Below is a small trained network, with its code and all its weights. Each question gives an input and a class and asks what happens when units are switched off, that is, made to give their printed mean instead of their output.

import numpy as np


def w(rows, s, z=0):
    codes = np.array(rows[::2]) - 128.0
    scale = np.full(codes.shape[1], s)
    scale[-1] = z or s
    return codes * scale


def norm(h):
    return h / np.sqrt((h * h).mean(-1, keepdims=True) + 1e-5)


def f(y):
    return y / 2 * (1 + np.tanh(0.7978845608 * (y + 0.044715 * y**3)))


def log_softmax(a):
    a = a - a.max(-1, keepdims=True)
    return a - np.log(np.exp(a).sum(-1, keepdims=True))


def net(x, mask):
    res = np.array(x, float).reshape(1, 8) / 4 @ E
    u = 0
    for l in range(3):
        y = f(norm(res) @ A[l][:, :-1].T + A[l][:, -1])
        res = res + np.where(mask[u : u + 12], y, B[l][:, -1]) @ B[l][:, :-1]
        u += 12
    return log_softmax(norm(res)[-1] @ U[:, :-1].T + U[:, -1])


A, B = {}, {}
E = w([
[129,232,100,56,176],'x0',
[94,110,198,87,110],'x1',
[85,156,148,50,3],'x2',
[94,66,72,130,156],'x3',
[139,120,15,198,127],'x4',
[163,178,134,172,115],'x5',
[64,191,53,200,50],'x6',
[230,100,21,30,87],'x7',
],0.006)
A[0] = w([
[120,96,98,169,192,12],'0.n0',
[86,107,157,125,103,54],'0.n1',
[164,223,86,64,92,73],'0.n2',
[175,80,125,83,162,81],'0.n3',
[84,99,74,176,140,73],'0.n4',
[185,98,6,115,103,56],'0.n5',
[209,122,222,88,138,206],'0.n6',
[158,67,85,100,88,70],'0.n7',
[79,122,146,105,95,2],'0.n8',
[138,103,197,142,51,14],'0.n9',
[43,129,165,22,123,92],'0.n10',
[69,187,149,207,119,125],'0.n11',
],0.021,0.0039)
B[0] = w([
[179,89,116,34,142,188],'0.n0',
[109,154,86,174,103,159],'0.n1',
[130,201,121,17,71,223],'0.n2',
[87,118,178,129,204,192],'0.n3',
[226,82,148,130,141,194],'0.n4',
[220,156,180,244,132,250],'0.n5',
[92,25,128,103,168,254],'0.n6',
[172,105,215,140,105,196],'0.n7',
[132,188,111,159,167,153],'0.n8',
[96,106,6,135,103,194],'0.n9',
[120,169,145,149,252,228],'0.n10',
[103,77,226,146,65,248],'0.n11',
],0.034,0.0098)
A[1] = w([
[95,123,73,154,234,108],'1.n0',
[196,186,113,110,134,101],'1.n1',
[194,138,136,149,167,134],'1.n2',
[185,133,103,85,117,94],'1.n3',
[119,167,74,217,161,96],'1.n4',
[174,132,133,40,157,102],'1.n5',
[115,194,98,193,127,127],'1.n6',
[71,108,131,108,62,50],'1.n7',
[180,251,112,111,115,2],'1.n8',
[112,186,127,171,40,114],'1.n9',
[222,201,115,126,134,99],'1.n10',
[130,141,176,150,110,78],'1.n11',
],0.017,0.0046)
B[1] = w([
[63,127,56,96,228,255],'1.n0',
[134,202,164,101,136,194],'1.n1',
[214,139,74,96,129,236],'1.n2',
[140,123,93,76,111,156],'1.n3',
[120,222,167,221,183,161],'1.n4',
[115,149,141,31,88,204],'1.n5',
[115,243,121,148,136,155],'1.n6',
[64,173,117,246,95,161],'1.n7',
[148,200,61,2,76,195],'1.n8',
[47,159,95,15,90,191],'1.n9',
[131,222,192,84,158,237],'1.n10',
[114,112,199,110,106,185],'1.n11',
],0.02,0.0066)
A[2] = w([
[105,94,28,170,102,101],'2.n0',
[130,120,104,110,126,82],'2.n1',
[92,70,56,85,71,63],'2.n2',
[130,175,85,183,74,79],'2.n3',
[99,96,70,115,132,115],'2.n4',
[67,135,82,118,40,83],'2.n5',
[146,114,94,104,117,76],'2.n6',
[141,196,90,110,116,38],'2.n7',
[173,116,58,141,170,65],'2.n8',
[184,86,65,100,81,15],'2.n9',
[142,143,6,139,59,32],'2.n10',
[142,148,47,159,146,4],'2.n11',
],0.017,0.004)
B[2] = w([
[167,83,22,87,167,236],'2.n0',
[120,110,149,123,107,104],'2.n1',
[150,35,56,227,137,241],'2.n2',
[144,164,75,68,136,175],'2.n3',
[165,67,123,132,149,253],'2.n4',
[90,108,3,153,127,248],'2.n5',
[127,115,126,110,96,114],'2.n6',
[134,157,77,121,75,236],'2.n7',
[123,199,140,108,180,198],'2.n8',
[122,83,76,61,97,172],'2.n9',
[236,100,25,179,160,163],'2.n10',
[175,166,167,178,202,142],'2.n11',
],0.021,0.0022)
U = w([
[173,237,135,45,83,182],'0',
[202,61,127,77,75,1],'1',
[38,178,63,170,52,26],'2',
[73,100,177,153,3,94],'3',
[76,210,69,191,204,86],'4',
[89,68,31,164,84,123],'5',
[213,105,210,200,127,214],'6',
[62,85,115,83,229,193],'7',
],0.015,0.0069)

Each question gives the input, the list of numbers given to net, and the class t.
The units are the neurons (one row each of A and B). Each row of codes is followed by its name. A weight is (code - 128) times the scale printed after its matrix; where a second scale follows, it is the last column's (A, B and U).
mask holds one flag per neuron, layer by layer. A switched-off neuron (its flag False) gives its mean, the last column of its row in B, instead of its output. The means were averaged over made-up inputs and are rounded, as every weight is.
A unit's drop is (log p(t) with every unit on - log p(t) with that unit switched off) / (log p(t) with every unit on - log p(t) with every unit switched off).
The circuit of an input: a set's keep is (log p(t) with only the set's units on - log p(t) with every unit switched off) / (log p(t) with every unit on - log p(t) with every unit switched off). Starting from the 12 units with the biggest drops (on a tie, the unit counted first), units are removed one at a time, each time the one whose removal leaves the highest keep (on an exact tie, the one counted first), for as long as the keep stays at least 0.8.
units of the circuit, in order: the units of the circuit, biggest drop first
k most important neurons: the k neurons with the biggest drops, biggest first
k most important neurons of layer l: the k neurons of layer l with the biggest drops, biggest first
drop when u is switched off: that unit's drop, to one decimal
input [-5,-6,-7,3,5,6,0,-2], class 0: most important neuron of layer 0 => [0.n0]
input [8,-2,-1,2,4,-4,3,-3], class 0: 3 most important neurons => [0.n6, 0.n2, 0.n7]
input [2,-7,6,-2,0,-1,7,-2], class 3: 2 most important neurons => [0.n11, 0.n10]
input [1,-4,-7,4,7,6,-4,-2], class 0: 3 most important neurons => [0.n0, 0.n6, 0.n11]
input [5,-1,-7,-6,1,-6,3,-3], class 3: units of the circuit, in order => [0.n11, 0.n10]
input [2,-3,-3,-7,-2,2,-8,6], class 7: 2 most important neurons of layer 0 => [0.n6, 0.n3]
input [7,-4,3,-8,-6,-8,-1,-2], class 7: 3 most important neurons of layer 0 => [0.n6, 0.n10, 0.n5]
input [6,7,-8,1,-8,6,3,-6], class 3: 2 most important neurons => [0.n11, 0.n5]
input [-5,5,5,-6,-6,6,-2,6], class 7: 2 most important neurons of layer 0 => [0.n10, 0.n6]
input [6,-1,-5,0,6,1,0,-2], class 0: 3 most important neurons => [0.n0, 0.n6, 0.n7]
input [-5,7,2,1,-1,8,5,6], class 0: 2 most important neurons => [0.n6, 0.n5]
input [2,4,-5,5,-5,1,1,-7], class 3: 2 most important neurons of layer 0 => [0.n11, 0.n5]
input [3,-4,-7,0,8,-8,-5,-4], class 0: 3 most important neurons of layer 0 => [0.n6, 0.n11, 0.n0]
input [-3,-2,1,-1,4,3,7,-7], class 3: units of the circuit, in order => [0.n11]
input [4,-6,0,0,5,-8,-6,1], class 6: 2 most important neurons => [0.n5, 0.n3]
input [8,0,1,8,6,-3,5,-3], class 6: 2 most important neurons => [0.n11, 0.n5]
input [3,8,5,2,-5,6,-3,-1], class 7: 2 most important neurons of layer 0 => [0.n6, 0.n5]
input [-4,-5,4,1,-7,6,5,-1], class 5: drop when 0.n9 is switched off => 0.2
input [-6,5,-3,1,0,-8,-1,5], class 6: drop when 0.n7 is switched off => 0.6
input [-6,4,0,-5,-1,-4,-8,8], class 7: drop when 0.n6 is switched off => 0.3
input [-7,0,7,-2,-4,0,-2,2], class 4: most important neuron of layer 1 => [1.n4]
input [4,-2,-8,3,7,-7,5,1], class 6: 2 most important neurons of layer 0 => [0.n5, 0.n2]
input [-1,-4,-4,3,8,-7,1,-8], class 1: 2 most important neurons of layer 0 => [0.n0, 0.n5]
input [0,-5,8,-8,-1,-7,-6,1], class 7: 2 most important neurons of layer 0 => [0.n6, 0.n10]
